Here are made-up elements, facts about them, and rows of numbers that follow some of those facts. Name the element behind each unnamed row.

Some facts about the elements:
σ: uses; ζ: is of sort; δ: is directly part of
batrem ζ:4 δ:drisko
beplum ζ:171 δ:delir
boke δ:poklelem
brani σ:drudretrel ζ:901 δ:dosi
bratrul δ:bruzes
brepi ζ:4 δ:grefe
brilur δ:dobros
briskapu ζ:130 δ:bratrul
briskon ζ:902 δ:noplek
britam δ:bruzes
bropam ζ:902 δ:zegi
bropan ζ:661 δ:triklobes
brorazis δ:dobros
brurufil σ:meplan ζ:130 δ:kadrar
bruvatro ζ:130 δ:digi
buviste δ:flesti
buzim σ:noplek δ:noplek
delir δ:sugir
digi δ:dazas
dipir δ:ferogre
dofek ζ:661 δ:goske
dosi δ:grefe
draklam ζ:376 δ:grestal
dresale ζ:376 δ:grefe
dresuva ζ:661 δ:grefe
dribrom δ:geflis
drobun σ:bropam ζ:70 δ:dobros
droles ζ:4 δ:dobros
drudretrel ζ:415 δ:noplek
drusim ζ:130 δ:vimak
druste σ:gisum ζ:130 δ:triklobes
drutem σ:nazes ζ:376 δ:meplan
dufuvi ζ:4 δ:sifim
dukur δ:flesti
fasal δ:dazas
fegi σ:vizir ζ:376 δ:klosal
fekal ζ:376 δ:dosi
fepebul δ:kadrar
fidrum δ:dosi
fifus ζ:902 δ:fepebul
fista ζ:415 δ:puplabrul
fladil ζ:376 δ:kadrar
fleran ζ:376 δ:puplabrul
flesun ζ:70 δ:kadrar
floflu ζ:171 δ:digi
flofluk δ:mubra
flolu ζ:902 δ:kadrar
flostom ζ:376 δ:boke
flozon δ:ferogre
flura σ:flutrel δ:puplabrul
flutrel ζ:585 δ:dukur
fluva ζ:4 δ:fepebul
foga σ:peskir ζ:585 δ:pelozek
fugim ζ:585 δ:mubra
gaso σ:stamus ζ:171 δ:bruzes
geflis δ:dobros
gepu σ:mubra ζ:661 δ:fepebul
gipa ζ:415 δ:bruzes
gisum σ:nazes ζ:415 δ:bratrul
gobu ζ:902 δ:totre
gokle ζ:901 δ:skitre
goske δ:dobros
graskem ζ:4 δ:puplabrul
grestal δ:bruzes
gribi σ:stubruklir δ:dosi
grisul ζ:130 δ:fepebul
groflen ζ:376 δ:vimak
grotabe ζ:585 δ:meplan
grotre ζ:585 δ:vimak
gruple σ:lirolor ζ:661 δ:sugir
gruplen ζ:585 δ:boke
gugreklu ζ:415 δ:sugir
gunom ζ:171 δ:triklobes
katro ζ:902 δ:dosi
klamuk δ:bruzes
klebresa δ:nilustil
klebruplel δ:klamuk
klipogris ζ:130 δ:pladas
klosal δ:kadrar
klubil σ:tramor δ:dobros
klugin ζ:902 δ:drisko
kova ζ:585 δ:fepebul
kudram δ:salefum
kugizur σ:flozon δ:triklobes
lagrobro ζ:585 δ:noplek
laplozem ζ:376 δ:zegi
libri σ:klosal ζ:70 δ:nazes
lirolor ζ:4 δ:mafli
lisko σ:vustas ζ:902 δ:brilur
litruk ζ:415 δ:ferogre
lote δ:flesti
luflom ζ:585 δ:dosi
mafli δ:sugir
mamir ζ:171 δ:vimak
medil ζ:585 δ:grestal
meplan δ:bruzes
mimumul ζ:902 δ:grefe
momu σ:vizir δ:digi
moska δ:sugir
muto ζ:415 δ:kadrar
muza ζ:130 δ:ferogre
naflas ζ:376 δ:petren
nanom ζ:4 δ:grestal
nazes δ:pelozek
nilustil δ:kadrar
nisem σ:dazas ζ:902 δ:dobros
noplek δ:vimak
nuraplas σ:skitre ζ:902 δ:sifim
nuvum ζ:415 δ:sibror
paske σ:flozon ζ:901 δ:fepebul
pege σ:kadrar ζ:70 δ:poklelem
peskir δ:flozon
petren δ:sugir
pimula δ:brilur
plabri δ:grefe
pladan σ:peskir ζ:585 δ:dazas
pladas δ:vimak
plakalin ζ:70 δ:mubra
plati σ:boke ζ:4 δ:dosi
plegubi ζ:661 δ:sifim
plerik ζ:661 δ:klosal
plogran ζ:901 δ:mafli
plubrim δ:drisko
pluklus ζ:376 δ:bruzes
plumus σ:puplabrul ζ:585 δ:grefe
plusetra δ:klamuk
plustel ζ:171 δ:ferogre
puplabrul δ:kadrar
repu ζ:70 δ:grefe
salefum δ:vimak
sibror δ:ferogre
sifim δ:dobros
skadra ζ:585 δ:klamuk
skagri δ:dosi
skeflum σ:pimula ζ:415 δ:mubra
skibrul ζ:376 δ:mubra
skisi ζ:376 δ:klamuk
skitur ζ:376 δ:poklelem
solam ζ:376 δ:drisko
sotar ζ:376 δ:nazes
stadin ζ:376 δ:sugir
stamesur ζ:4 δ:klamuk
stamus ζ:130 δ:lote
staplu ζ:4 δ:kadrar
stefik ζ:585 δ:flesti
stiza ζ:661 δ:bruzes
stodrakem ζ:661 δ:dukur
stogul ζ:585 δ:dipir
stokel σ:pladas ζ:902 δ:salefum
stola ζ:585 δ:digi
stubruklir ζ:70 δ:puplabrul
stugi δ:dobros
stumaflum δ:mubra
stuzis σ:noplek δ:mafli
suko ζ:902 δ:mafli
tavon ζ:585 δ:goske
tekas δ:poklelem
tolos ζ:585 δ:bruzes
totre δ:sugir
tramor δ:dazas
trapozor ζ:376 δ:delir
treben ζ:171 δ:fepebul
treklam ζ:70 δ:noplek
tremuk ζ:585 δ:lote
trodra δ:ferogre
troplu σ:lote ζ:4 δ:ferogre
troski ζ:585 δ:pladas
truski σ:kadrar ζ:376 δ:dureken
tupafus ζ:376 δ:fepebul
tusta ζ:902 δ:goske
vafi σ:beplum δ:digi
veges σ:goske δ:grefe
vesten ζ:585 δ:dobros
vizir δ:petren
voske ζ:585 δ:nazes
vuno ζ:415 δ:klamuk
vustas δ:fepebul
zaplidis σ:dukur ζ:376 δ:mafli
zedron σ:gisum ζ:585 δ:plabri
zegi δ:mubra
zenovu ζ:585 δ:mafli
zoplon σ:ferogre ζ:130 δ:sibror
zukle ζ:4 δ:dukur
zutrigror ζ:415 δ:fepebul

Some rows with their names:
dazas: [-12 -12   0  19  12   7 -14 -17 -14  -4   5   6 -10  11 -18  15  -2   6
 -21  -2  -3  18  11  -1 -12   5   4  -2   7]
sugir: [ 12  15   4   2  -8   2  -9 -23  -9  -4   9  -3 -15  11 -13   9   1  -2
 -21 -12  -5  28  13  -2  11  -1   2   6  14]
puplabrul: [ -9 -13 -15  29  10   8 -23  -7   0 -13  13   9 -19   2 -12   7   2  16
 -31  -9  13  17   2  11 -15   1  -9 -12 -13]
zaplidis: [  8  13  -3 -37 -31  -5   6  59  10  21   4 -19  27  -9  15  20  28 -38
   5   2 -42  30 -31   8  44 -22  -2  -6   1]
grestal: [ -6  12  -1  26  -1  -7   0 -21  -8   1  -2  -2  15  -4  -6   1 -27   4
 -16   3   4  21  -5   4 -15  13   8   5  16]
lirolor: [ -9   6  -6  -4  23  -5 -23   4   3  -9   1 -51 -21  17   3  -2  27 -43
 -33   8 -28 -12  16  -5   8   0   5  15  -5]
katro: [ 16  -2   5 -13  30  16   0  17   4   0 -10  25  18   2 -23  -4  20  -7
  59 -20  10 -48 -17   1   8   6   5 -16  15]
trapozor: [ -6  -5  -7 -27 -15  -5 -10  61   4  17   7 -17  26  -6  10  26  31 -33
  -1   5 -48  24 -31   8  32 -19  -3  -8   1]
delir: [ 13  15   4   2  -7   2  -8 -23 -10  -4   8  -2 -15  11 -12   9   2  -2
 -21 -13  -6  28  13  -3  11  -1   2   7  14]
truski: [ 40 -14  26 -42 -15  19   5  70  11   7   8  14  44  16  50   7   2 -55
 -19  76   7  31 -50  19  37  -7  16 -41   6]
plustel: [ 33 -22   7  -5  26   3  -7 -37  18  10   1 -22 -18  23  -6 -31   2  -1
  22 -31  27 -36 -20 -15 -18  18  19  26  -4]
muza: [-33  26  -1   5 -19  -4   8  29 -15 -13  -5  15  13 -18   4  24   2  -2
 -19  35 -24  19  30  10  16 -16 -18 -23   2]
treben: [ 38 -23  -9   2  23   5 -17 -26  30   0   8 -20 -29  13   1 -41   8   9
  14 -37  42 -37 -29  -2 -21  12   3  16 -26]
libri: [ 23   6   5 -12  -4   1  15  -7  17  12  -5 -10   1   1   4 -14   5  -6
  25 -10  14 -18 -17  -4   7   4  12   5  -2]
triklobes: [ -3   2   1  12  -3   5   4 -18  -7   0   1   7  -9   4  -9   8 -10   3
 -15  -4   7  21   9   0  -2   6   5   0   5]
graskem: [-14   4 -22   6  10   0   3  15  26  -8  -5 -37 -23  -4  17 -11   9 -30
 -28   8   9 -13  -1  10   1   5   3  -2 -33]
troski: [ 26   3  13  -1   9   1  -9 -20  -2  -1   5  17   1   3 -15 -13  10  27
  31 -11  10 -32   0  -6  -5   2   1   0  14]

Which element is each row?
No name comes twice in this set of rows, the named rows included.
[ 38 -23   9  -6  37   0 -37 -38   6   3  11 -31 -24  35 -16 -28  21  -4
  11 -35   5 -35 -15 -18 -18  12  10  32   4]  beplum
[ 10  15  -5   2 -23   1  11  -3  12  -9   0   4 -11  -7  13 -14 -12  10
  -4  -3  25  11   4   4  -1  -8 -18  -2 -23]  flura
[-33  18 -21 -60  -8 -24  24  45 -35 -27   3  32  -9 -70  46   3 -51  12
 -27   7 -21  10  39  28  53   4  -2   1  29]  druste
[-14 -17 -24 -11 -14   1  -7  74  19  10   8  -6  21 -23  20  17  26 -18
  -6   5 -21  19 -43  22  18 -17 -12 -25 -28]  tupafus
[ 30   3  -4   9   6   3 -17  -9  13 -12  12  21 -10  -9  -7 -22  14  38
  20 -17  28 -30 -10   9  -8  -2 -13 -12  -9]  kova
[-14  -2  -4  34  14  -8 -18 -20 -15  -2   2  -1  12   3 -15   6 -19   7
 -23   6  -6  16  -3   4 -25  13   5   4  17]  meplan
[ -6  14  -2  29   0  -9   0 -21  -8   2  -2  -2  19  -5  -5  -2 -30   4
 -16   5   3  20  -8   5 -18  15   8   7  18]  klamuk
[-19 -26  10   6   3  -4  -9 -13 -12   1   4   1  -9  11   2   6   4  22
  -9  20  -9  -5  22 -13 -20  -6  -3   5  -7]  pimula
[ 16  -8  -8   1   9   2 -11   4  21   0   6  -7  -9  -2   3 -16  14   4
   9 -14  16 -22 -21   6  -4   2   0  -1 -16]  flesun
[ 17  18   5  -2  -9   0 -12 -23 -10  -5  11  -6 -16  13 -14   9   5  -4
 -23 -15 -10  28  14  -4  15  -3  -1  10  17]  mafli
[ 18  -1   4 -10  25  12  -2  14   5   2  -5  20  16  -1 -20  -5  23   0
  53 -17   6 -48 -19   3   8   5   7 -15  16]  mimumul
[ 22  16   9  16  11 -13 -13 -22  -3  -1   1  11  24  -6 -11 -24  -8  28
  29  -3   8 -33 -16   1 -19  11   3   6  24]  skadra

Now the same elements, written a new way:
Named rows:
nuvum: [  5  13   1  -3  -9  15  -9   0   5 -11  -6  11   5  25  19 -25  29  20
   7 -10  10  -6   0  -8 -21   2 -16  10   1 -11 -15]
fegi: [  9  29 -10  -8  14  25  -8 -10   3  -3 -12  -1  16  -1  17 -26  11  14
   8   3   3   4  -6 -15 -14 -10  -9  -6  -7  -6  -2]
katro: [ -1  21   0  -6 -12   9 -14   3  11   0  -9  -1  34  18  17 -16  21   9
   4   4 -10  -2  -5  19 -18   7 -16   3 -10  -7  -1]
puplabrul: [  8  18 -21  -5  -6  13 -15  -3  24 -20  -2  12  13  24  -7 -15  26   9
   3   7  -2  23   7  30 -14  -5  -8   2   0 -10 -15]
stiza: [  6  19 -14  -9   8  17  -6  -4  19  -4 -11 -11   7  -1   7 -25  27   7
  10   4 -15   0  -1   2  -9   8  -8   3  -3  -4  -2]
dofek: [  5  22 -16  -9   6  19 -13  -8  17 -12 -11  -4   3  10  14 -18  26  10
   9   9 -13  -5   0  -3  -8   5 -10   6  -2  -5  10]
momu: [  4  25  -6  -7   7  20 -10 -10   4   4 -14  -2   7  -2  19 -29  19  17
   7   8   7  -7  -8 -10 -15  -6 -13  -3 -10  -9  -3]
digi: [  3  18 -13  -5  -6  16 -14  -5  16 -14 -10  -2  11  10   4 -18  24  15
  10   0   2  -2  -5  13 -13  -5 -14   5  -9  -2  -9]
plerik: [  6  21 -14  -9   5  23  -9  -8  20  -9 -10  -2   7  11  11 -23  22   6
   8   8 -16   7  -3   7  -9   5 -11   3  -1  -2  -1]
buviste: [  3  19 -13  -5  -6  16 -14  -6  16 -14 -11  -2  11   9   3 -18  24  14
  10  -1   1  -1  -5  15 -13  -6 -14   5  -9  -2 -10]
brilur: [  3  21 -15  -4  -3  15 -18  -8  13 -21 -12   0   5   9   5 -12  26  18
  10   2   0  -8  -4   6 -14  -6 -12   8  -8  -8   5]
gipa: [  7  11   1  -3  -4  12  -5   2   6  -8  -6   6   5  14  14 -27  31  20
   7 -13   7  -6  -1  -9 -23   4 -12  10   2 -14 -17]
ferogre: [  4  16 -15  -2 -18   8 -12   1  19 -30 -13  -1  15   3   8 -13  29  11
  10  -2   2   9 -17  13 -10  -1 -21   2  -1   7  -6]
paske: [  6  21   2  -9   3  27 -10  -4   0  -3  -8   8   8  17  17 -25  16  17
   5 -12  -9   3  -1  -1 -22  -7 -14   5  -1 -13  -8]
delir: [  3  14 -14  -8 -10  20 -15  -3  17 -11 -10  -5   7  11   9 -17  25  15
   9   1   9   2  -3  11 -11 -10 -16   5 -11   4 -18]
fasal: [  5  18  -9  -7   1  17 -11  -3  14  -9 -10  -2  14  12  13 -20  24  12
   7   5  -1   0  -2   3 -13   5 -12   6  -5  -4  -2]
droles: [  5  28 -13 -10  -4  13 -17   9   1 -14  -6 -10  31  12  23   3  14  12
   7 -15 -23   4   9 -15 -17 -10  -8   2  -5 -12  11]

Name these rows:
No name comes twice in this set of rows, the named rows included.
[  1  24  -7  -2 -11   9 -12  -8  16  -9  -7   4  31  22   4 -24  22   9
  14   1  -2  -9  -5  24 -12   1 -17   3 -10   4 -10]  dosi
[  4  29  -9  -9  -9  10 -13  10   2  -6  -3  -9  45  19  23  -4  12   6
   9 -16 -24   7   9  -3 -16  -6 -11  -1  -7  -4   0]  brepi
[  3  20  -4 -10  11  23 -12  -8   7   0 -11  -2  11   7  14 -26  20  15
   8   1   0  -8  -3   0 -14   1 -11   4  -9  -8   2]  kugizur
[  0  19  -6  -7  -7  13 -19   2   9  -9 -12  -4  17   8  17  -8  24  16
   1   5  -9  -2  -4   6 -18   3 -13   7  -8 -15   9]  tusta
[  6   9   2  -4   1  14  -6   2   5 -11  -6   6   7  17  15 -27  30  21
   8 -17   4 -10  -2  -5 -22   5 -13  10   1 -13 -15]  gisum
[  6  18  -9  -7   2  21 -11  -4  16 -11 -10   1  14  13  11 -21  21  11
   5   5  -5   7  -5   7 -14   4 -12   5  -3  -5  -3]  klebresa
[  7  18  -8 -11  27  25  -8  -5   5  -4 -10  -9  23   0  10 -24  16  16
  11 -13  -7 -10   0  -4 -11   2  -6   0  -9  -7   3]  drutem
[  4  17 -15  -3 -20  11 -14   0  24 -21  -9  -4  13  16   1 -11  28   8
  10   3   0   9  -3  15 -13  -1 -12  11  -5   3 -12]  boke
[  5  17  -4  -6  -9  15 -11   3   6  -9  -6   3  11  20  20 -18  24  15
   7 -10  -5   0   3  -7 -19  -2 -14   6  -1  -9 -10]  gokle

Now the same elements, written a new way:
Known rows:
totre: [ -3  11 -10  21  -5  10   2  -1  -1 -21  -2 -14  15   5   7  -1  -4   2
   7  -6  -1   7 -10   2   0  -1   1 -13]
lisko: [ 11  -1  -6 -10   4  -6  -1  17  -8  14  -3  -1   7  -3  20 -12 -18 -17
 -13   8 -15   3   6 -16 -20  15  -8 -26]
skisi: [ -7 -17   8   0  17  -5   2 -13   7  11  32   4  -7  -7 -16  -5  13  18
  -9   0   2 -10   1   1  15  -8   0  10]
fidrum: [  8  12  -2  -8  -5  -2   5  -2  10   6 -11  16  -5   4   0  -4   0  -6
  -2   1  -1  -6  -2   1  -1   7   5  -1]
geflis: [  0  12   5  23  -5   2   3  10  -8  -3  -4 -16   4 -12  14   5   0  -7
   3 -17   4  13   3  -5   4   3   0 -11]
stadin: [-14  -8   8   6  15   0   3 -15   8   5  25  -2  -4  -6 -16 -11  -2  16
 -11   8  -7 -11  -8  12   6 -23   5  11]
plusetra: [  0 -11 -10 -10   0  -2  -1   2   1   1   2  12   4   5   2   0   4  -3
   1  -8  -2  -2   3  -2   4  14  -8   0]
gruple: [ -5   6   1 -15  -6  24   3   6 -11  -5   2  -1  -1  17   1   5  16  -7
  -3  21  -9  -9   1   4  -2 -29 -23   8]
fegi: [-20   7  35 -12  30 -18  21 -38 -15  26  31 -17 -11  24   2 -17  11   9
 -10  38 -13  38   2  23  25   6  -1   7]
gobu: [ 11  -2 -13 -11   1  -2  -8   8   3  -7  -3   3  12   3  14  -7 -24  -7
 -15   6 -15   0  -1  -3 -25  17   0 -21]
kudram: [-2 -1 -4 -5 -3 -1  0  1  1  2 -6  8  1  2  2 -1 -5 -8 -1 -2 -7 -1  0  2
 -2  4 -2  1]
gruplen: [-17  -4  21   1   8   9   7 -14   3  10  27  -1 -19  -7 -23   7  28  15
  -5   6   4 -13  -3  15  24 -40  -1  30]
zedron: [ -7   6  33  -1 -11  16 -31 -16 -34  33  25  24  -9 -13   3 -33  11  40
  11  28  48 -14 -18  17  29 -47 -11  40]
sifim: [ -1  12   6  23  -5   1   2  11  -9  -2  -5 -16   2 -14  13   6   0  -8
   2 -18   2  13   5  -5   4   2   0 -11]
noplek: [-10  24 -22 -18  21  -3   7  10   1 -31 -38 -20  14 -31   5  21  -6  32
 -12 -50  16  -9 -26 -11   3  -9   3  -5]
fasal: [-1 -2 -4 -6 -2 -1  0  1  1  2 -6  8  1  2  2 -1 -4 -8 -1 -2 -6 -1  0  2
 -1  5 -2  1]
buzim: [-16  14 -25 -40  30  -5  18  14 -11  11 -38  -5  16 -15   7  -6  -4  16
  -7 -17   1 -20 -23 -28   2 -22 -20  -5]

Which element is each row?
No name comes twice in this set of rows, the named rows included.
[-22  13 -31 -38  30   0  17  10 -12   2 -37  -7  22 -10   5 -10 -10  18
  -6 -14  -5 -23 -28 -22  -2 -28 -23  -6]  stuzis
[ 15  -4  -8 -14  -2  -8 -12   7   8 -13  -5   6   3  -5  10   5 -23  -5
 -20  -6 -10   2   3   2 -24  27   9 -16]  bropam
[ 11  11  11  15 -30   8 -56  -4 -29 -18  -3  14  12 -22  28 -10 -25  34
  13 -16  52  14 -17  23   4  12  11  14]  nazes
[-11   7  23   1   9  10  17 -15   4  24  22   4 -20   0 -21  -5  34  13
  -2  19   7 -18  -5   5  26 -44  -4  23]  plumus
[  8  -3 -14 -11   1   0  -8   6   3 -10  -2   4  13   5  12  -9 -27  -6
 -15   7 -18  -1  -3   0 -27  16  -1 -21]  suko
[ -3 -12  19  -1  -1   2 -39 -12 -35  31  32  23   6 -17  11 -43  -8  42
   8  19  43  -9 -15   6  18 -17 -11  21]  drutem
[  0   5  16   1  12  -6   9 -15  17  16  17   8 -15  -8 -16 -10   9  17
 -12   9   5 -15  -6   5  10 -14  14   8]  fekal
[-16  -8   6   6  17   3   9 -13   4  14  26  -4   0   0 -13 -19   1  12
  -6  18 -11 -13  -8   3   6 -28  -3   5]  zaplidis
[  2  -3   1 -21  -8  18  -3   6  -7  -9   8   6  -7  11   0  19  27  -1
  -6   4   4  -7   9   4   6  -9 -21  12]  stiza
[ -2   1  15   2  13  -5   7 -14  14  16  19   6 -14  -9 -16  -9   8  16
 -10   7   3 -13  -6   5  10 -15  12   8]  dresale
[ -2   0  -6  -6   0   0   6   4  -5  13  -5   6   5   7   4 -10   0 -11
   3   7  -8  -3  -1  -6   0  -1  -9  -4]  vafi

